Below are the code and all the weights of a small trained network. Each question names an input and a target symbol and asks about switching units off, where a switched-off unit gives its printed mean instead of its output.

import numpy as np


def w(rows, s, z=0):
    codes = np.array(rows[::2]) - 128.0
    scale = np.full(codes.shape[1], s)
    scale[-1] = z or s
    return codes * scale


def f(y):
    return y / 2 * (1 + np.tanh(0.7978845608 * (y + 0.044715 * y**3)))


def softmax(a):
    e = np.exp(a - a.max(-1, keepdims=True))
    return e / e.sum(-1, keepdims=True)


def log_softmax(a):
    a = a - a.max(-1, keepdims=True)
    return a - np.log(np.exp(a).sum(-1, keepdims=True))


def net(x, mask):
    ids = ['ΓΞΣΨΩαβδζηθλπτφ'.index(c) for c in x.split()]
    T = len(ids)
    res = E[ids] + P[:T]
    u = 0
    for l in range(3):
        q, k, v = (res @ M[l].T for M in (Q, K, V))
        z = softmax(np.where(np.tri(T) > 0, q @ k.T / 2**0.5, -1e9)) @ v
        res = res + np.where(mask[u], z, O[l][:, -1]) @ O[l][:, :-1]
        u += 1
        y = f(res @ A[l][:, :-1].T + A[l][:, -1])
        res = res + np.where(mask[u : u + 8], y, B[l][:, -1]) @ B[l][:, :-1]
        u += 8
    return log_softmax(res[-1] @ U[:, :-1].T + U[:, -1])


Q, K, V, O, A, B = {}, {}, {}, {}, {}, {}
E = w([
[123,177,69],'Γ',
[116,164,103],'Ξ',
[109,155,137],'Σ',
[129,179,91],'Ψ',
[32,152,136],'Ω',
[91,130,109],'α',
[160,148,215],'β',
[119,168,62],'δ',
[123,128,173],'ζ',
[185,168,42],'η',
[108,139,158],'θ',
[124,133,198],'λ',
[205,5,41],'π',
[150,83,185],'τ',
[138,148,187],'φ',
],0.018)
P = w([
[180,221,152],'0',
[202,255,135],'1',
[154,204,103],'2',
[134,173,94],'3',
[123,137,127],'4',
[121,118,115],'5',
[100,111,84],'6',
[95,92,93],'7',
[116,81,112],'8',
[108,63,106],'9',
[121,67,98],'10',
[95,49,48],'11',
[148,53,58],'12',
[109,37,104],'13',
],0.0066)
Q[0] = w([
[232,165,89],'0.h1',
[254,82,53],'0.h1',
],0.006)
K[0] = w([
[193,3,14],'0.h1',
[175,13,55],'0.h1',
],0.0045)
V[0] = w([
[88,153,2],'0.h1',
[166,190,204],'0.h1',
],0.0081)
O[0] = w([
[103,186,173,253],'0.h1',
[104,253,197,122],'0.h1',
],0.011,0.0039)
A[0] = w([
[67,136,47,160],'0.n1',
[158,191,171,103],'0.n2',
[242,28,160,235],'0.n3',
[127,224,94,111],'0.n4',
[134,60,126,255],'0.n5',
[66,199,51,147],'0.n6',
[147,64,61,197],'0.n7',
[255,83,49,116],'0.n8',
],0.0077,0.0079)
B[0] = w([
[110,176,212,212],'0.n1',
[181,107,22,161],'0.n2',
[33,191,126,247],'0.n3',
[233,69,165,209],'0.n4',
[11,199,125,254],'0.n5',
[154,75,237,247],'0.n6',
[46,254,113,227],'0.n7',
[108,134,30,221],'0.n8',
],0.0049,0.0053)
Q[1] = w([
[126,255,165],'1.h1',
[49,244,152],'1.h1',
],0.0052)
K[1] = w([
[88,91,103],'1.h1',
[64,150,1],'1.h1',
],0.0087)
V[1] = w([
[152,97,1],'1.h1',
[178,161,112],'1.h1',
],0.0078)
O[1] = w([
[125,249,145,254],'1.h1',
[117,154,146,138],'1.h1',
],0.013,0.0038)
A[1] = w([
[139,70,16,145],'1.n1',
[86,20,99,170],'1.n2',
[254,174,192,255],'1.n3',
[187,73,77,133],'1.n4',
[135,185,67,152],'1.n5',
[12,133,51,109],'1.n6',
[154,86,207,125],'1.n7',
[202,40,155,170],'1.n8',
],0.0077,0.0049)
B[1] = w([
[163,62,68,129],'1.n1',
[223,170,111,162],'1.n2',
[29,75,52,246],'1.n3',
[247,54,206,130],'1.n4',
[106,1,133,254],'1.n5',
[222,93,212,234],'1.n6',
[112,117,85,149],'1.n7',
[225,112,68,156],'1.n8',
],0.0065,0.0077)
Q[2] = w([
[252,140,108],'2.h1',
[60,135,90],'2.h1',
],0.0036)
K[2] = w([
[175,1,198],'2.h1',
[77,166,61],'2.h1',
],0.0056)
V[2] = w([
[195,217,142],'2.h1',
[50,174,253],'2.h1',
],0.0055)
O[2] = w([
[92,104,87,2],'2.h1',
[255,60,97,163],'2.h1',
],0.0076,0.00048)
A[2] = w([
[110,123,97,124],'2.n1',
[171,69,124,222],'2.n2',
[194,124,157,101],'2.n3',
[133,135,80,159],'2.n4',
[141,102,179,146],'2.n5',
[125,236,132,1],'2.n6',
[15,181,136,146],'2.n7',
[110,246,173,148],'2.n8',
],0.011,0.0062)
B[2] = w([
[126,158,180,134],'2.n1',
[238,65,237,157],'2.n2',
[194,128,99,117],'2.n3',
[95,185,254,149],'2.n4',
[171,82,22,135],'2.n5',
[220,114,134,175],'2.n6',
[110,96,81,254],'2.n7',
[163,162,23,243],'2.n8',
],0.0064,0.0094)
U = w([
[2,165,56,210],'Γ',
[201,239,132,54],'Ξ',
[151,98,108,71],'Σ',
[164,74,96,117],'Ψ',
[144,118,127,43],'Ω',
[180,117,155,236],'α',
[164,83,89,43],'β',
[123,140,164,152],'δ',
[155,66,79,15],'ζ',
[168,93,113,100],'η',
[125,155,161,81],'θ',
[247,35,78,217],'λ',
[144,113,146,190],'π',
[127,87,89,3],'τ',
[175,76,88,90],'φ',
],0.0075,0.0043)

Each question gives the input, a string of symbols that net reads in full, and the target symbol t.
The units are the heads (2 rows each of Q, K, V and O) and the neurons (one row each of A and B). Each row of codes is followed by its name. A weight is (code - 128) times the scale printed after its matrix; where a second scale follows, it is the last column's (O, A, B and U).
mask holds one flag per unit, layer by layer, with each layer's heads first. A switched-off unit (its flag False) gives its mean, the last column of its rows in O or B, instead of its output. The means were averaged over made-up inputs and are rounded, as every weight is.
A unit's drop is (log p(t) with every unit on - log p(t) with that unit switched off) / (log p(t) with every unit on - log p(t) with every unit switched off).
The circuit of an input: a set's keep is (log p(t) with only the set's units on - log p(t) with every unit switched off) / (log p(t) with every unit on - log p(t) with every unit switched off). Starting from the 12 units with the biggest drops (on a tie, the unit counted first), units are removed one at a time, each time the one whose removal leaves the highest keep (on an exact tie, the one counted first), for as long as the keep stays at least 0.8.
units of the circuit, in order: the units of the circuit, biggest drop first
unit that matters most: the unit with the biggest drop
top k neurons: the k neurons with the biggest drops, biggest first
k most important neurons of layer l: the k neurons of layer l with the biggest drops, biggest first
input Ω θ Γ Ω φ τ η Ψ Ξ Ψ ζ π θ, target Ξ: top 2 neurons : 2.n6; 0.n8
input θ Ω η, target λ: units of the circuit, in order : 1.h1; 0.n4
input π Ω τ η η φ ζ, target Γ: unit that matters most : 1.n3
input Ω δ Σ Ω τ Ω Ψ, target λ: units of the circuit, in order : 1.h1; 2.n2; 0.n6
input Ω η Ω η π β φ, target Γ: units of the circuit, in order : 2.n2; 1.n6
input η φ π τ φ τ τ, target Ξ: units of the circuit, in order : 1.h1; 0.n8; 0.h1; 0.n3
input Ψ η η λ φ θ π η η θ θ θ π θ, target Ξ: units of the circuit, in order : 1.h1; 0.n8; 0.h1
input Ω Ω Ψ, target λ: units of the circuit, in order : 1.h1; 0.n4; 2.n2
input θ Ω δ Ω τ Ω δ, target λ: units of the circuit, in order : 1.h1; 0.n6; 2.n2
input Ω Ω θ, target λ: units of the circuit, in order : 1.h1; 2.n2
input θ η τ τ ζ η λ, target Γ: 3 most important neurons of layer 0 : 0.n8; 0.n4; 0.n5
input Γ δ Ω Ω λ η π Ω, target Ξ: top 3 neurons : 0.n8; 2.n6; 2.n8
input Ξ τ δ η η θ, target Γ: units of the circuit, in order : 1.n6; 2.n2; 2.n6
input τ τ Ω τ Ω τ, target λ: top 2 neurons : 1.n3; 2.n2
input Γ η ζ, target Γ: top 2 neurons : 1.n6; 0.n2
input δ δ Ω η, target λ: units of the circuit, in order : 1.h1; 0.n6; 0.n4
input η β Ω Ω τ, target λ: units of the circuit, in order : 1.h1; 2.n2
input δ δ η η θ, target Γ: top neuron : 1.n6
input Ω ζ Ω Γ, target λ: top 2 neurons : 0.n6; 0.n4
input φ η η η, target Γ: unit that matters most : 2.h1
input Σ Ω λ η Ω α η Ω δ π δ, target Ξ: top 3 neurons : 2.n6; 0.n8; 2.n8
input Σ η ζ Ψ η Ψ Ω Ω δ π η, target Ξ: top 4 neurons : 0.n7; 1.n6; 0.n8; 1.n3
